Here is a tiny trained network, its code and every weight. The questions are about switching its units off for an input and a class, where a switched-off unit gives its printed mean instead of its output.

import numpy as np


def w(rows, s, z=0):
    codes = np.array(rows[::2]) - 128.0
    scale = np.full(codes.shape[1], s)
    scale[-1] = z or s
    return codes * scale


def f(y):
    return np.maximum(y, 0)


def log_softmax(a):
    a = a - a.max(-1, keepdims=True)
    return a - np.log(np.exp(a).sum(-1, keepdims=True))


def net(x, mask):
    res = np.array(x, float).reshape(1, 7) / 4 @ E
    y = f(res @ A[0][:, :-1].T + A[0][:, -1])
    res = res + np.where(mask, y, B[0][:, -1]) @ B[0][:, :-1]
    return log_softmax(res[-1] @ U[:, :-1].T + U[:, -1])


A, B = {}, {}
E = w([
[44,149,110,109,51,137,107,76],'x0',
[91,167,194,145,200,115,79,74],'x1',
[177,93,132,202,151,46,125,74],'x2',
[138,123,223,111,77,88,23,116],'x3',
[89,26,213,195,145,74,176,133],'x4',
[105,170,203,101,113,72,155,181],'x5',
[99,68,7,67,112,61,79,115],'x6',
],0.012)
A[0] = w([
[165,94,84,174,154,123,107,111,159],'n0',
[79,91,78,112,128,120,187,165,143],'n1',
[100,178,189,74,89,153,143,188,150],'n2',
[119,157,161,107,100,160,127,143,74],'n3',
[134,49,178,150,163,51,82,126,197],'n4',
[81,150,110,148,100,162,113,104,253],'n5',
[246,143,99,149,203,120,155,175,187],'n6',
[162,85,72,128,45,110,89,79,137],'n7',
[116,153,80,53,122,162,80,97,120],'n8',
[148,69,147,98,102,100,87,58,86],'n9',
[125,71,85,156,113,95,142,125,143],'n10',
[72,112,69,106,137,136,123,140,190],'n11',
[114,165,72,87,148,162,124,113,138],'n12',
],0.013,0.0044)
B[0] = w([
[156,140,99,87,126,116,164,132,208],'n0',
[76,87,115,116,92,166,212,97,220],'n1',
[63,196,149,235,80,166,129,207,220],'n2',
[115,172,131,161,123,143,110,148,172],'n3',
[122,116,218,43,189,71,122,164,251],'n4',
[119,129,84,218,140,113,72,71,201],'n5',
[197,129,146,88,124,250,148,121,253],'n6',
[180,65,94,161,97,67,76,172,254],'n7',
[105,201,41,86,127,95,71,48,246],'n8',
[137,93,129,156,159,62,75,186,205],'n9',
[128,71,135,99,103,105,174,130,214],'n10',
[89,86,96,97,106,135,119,113,220],'n11',
[129,147,69,141,128,187,83,126,220],'n12',
],0.011,0.016)
U = w([
[189,95,136,105,105,51,119,186,104],'0',
[99,143,209,231,183,112,138,25,252],'1',
[89,152,241,89,194,89,133,132,128],'2',
[249,150,116,125,128,187,182,136,169],'3',
[113,169,40,100,123,106,83,88,59],'4',
[91,194,162,179,51,127,134,184,121],'5',
[77,57,116,113,86,118,221,108,70],'6',
],0.014,0.0038)

Each question gives the input, the list of numbers given to net, and the class t.
The units are the neurons (one row each of A and B). Each row of codes is followed by its name. A weight is (code - 128) times the scale printed after its matrix; where a second scale follows, it is the last column's (A, B and U).
mask holds one flag per neuron, in row order. A switched-off neuron (its flag False) gives its mean, the last column of its row in B, instead of its output. The means were averaged over made-up inputs and are rounded, as every weight is.
A unit's drop is (log p(t) with every unit on - log p(t) with that unit switched off) / (log p(t) with every unit on - log p(t) with every unit switched off).
most important unit: the unit with the biggest drop
top k neurons: the k neurons with the biggest drops, biggest first
drop of u: that unit's drop, to one decimal
input [-5,4,0,2,-3,8,-3], class 5: most important unit : n2
input [-8,-1,0,-6,8,-4,1], class 3: top 3 neurons : (n6 n11 n0)
input [-1,-1,2,-2,-5,5,-6], class 5: top 3 neurons : (n2 n0 n3)
input [8,-1,-1,7,3,-4,8], class 0: top 2 neurons : (n7 n9)
input [-3,-8,-6,4,2,-3,8], class 6: top 4 neurons : (n1 n10 n11 n5)
input [-2,-8,4,-4,-1,-8,6], class 6: top 2 neurons : (n1 n10)
input [8,-7,-5,7,5,-2,3], class 0: top 2 neurons : (n7 n9)
input [-4,-3,-6,7,-7,3,2], class 5: top 2 neurons : (n2 n3)
input [0,-3,0,-1,-1,1,-1], class 3: top 2 neurons : (n8 n2)
input [3,3,4,2,4,-5,-2], class 2: top 2 neurons : (n4 n7)
input [6,5,8,8,-1,-1,-1], class 0: top 2 neurons : (n9 n7)
input [-2,-6,5,-4,-7,0,4], class 3: top 2 neurons : (n6 n5)
input [7,-1,-1,-2,4,5,-1], class 5: drop of n2 : 0.2
input [8,-1,1,5,1,0,1], class 0: drop of n7 : 0.3
input [0,8,8,-1,2,8,-8], class 2: most important unit : n4
input [-8,-6,-3,-1,8,4,1], class 6: drop of n1 : 1.1
input [-3,-1,7,-5,6,1,8], class 6: top 2 neurons : (n1 n10)
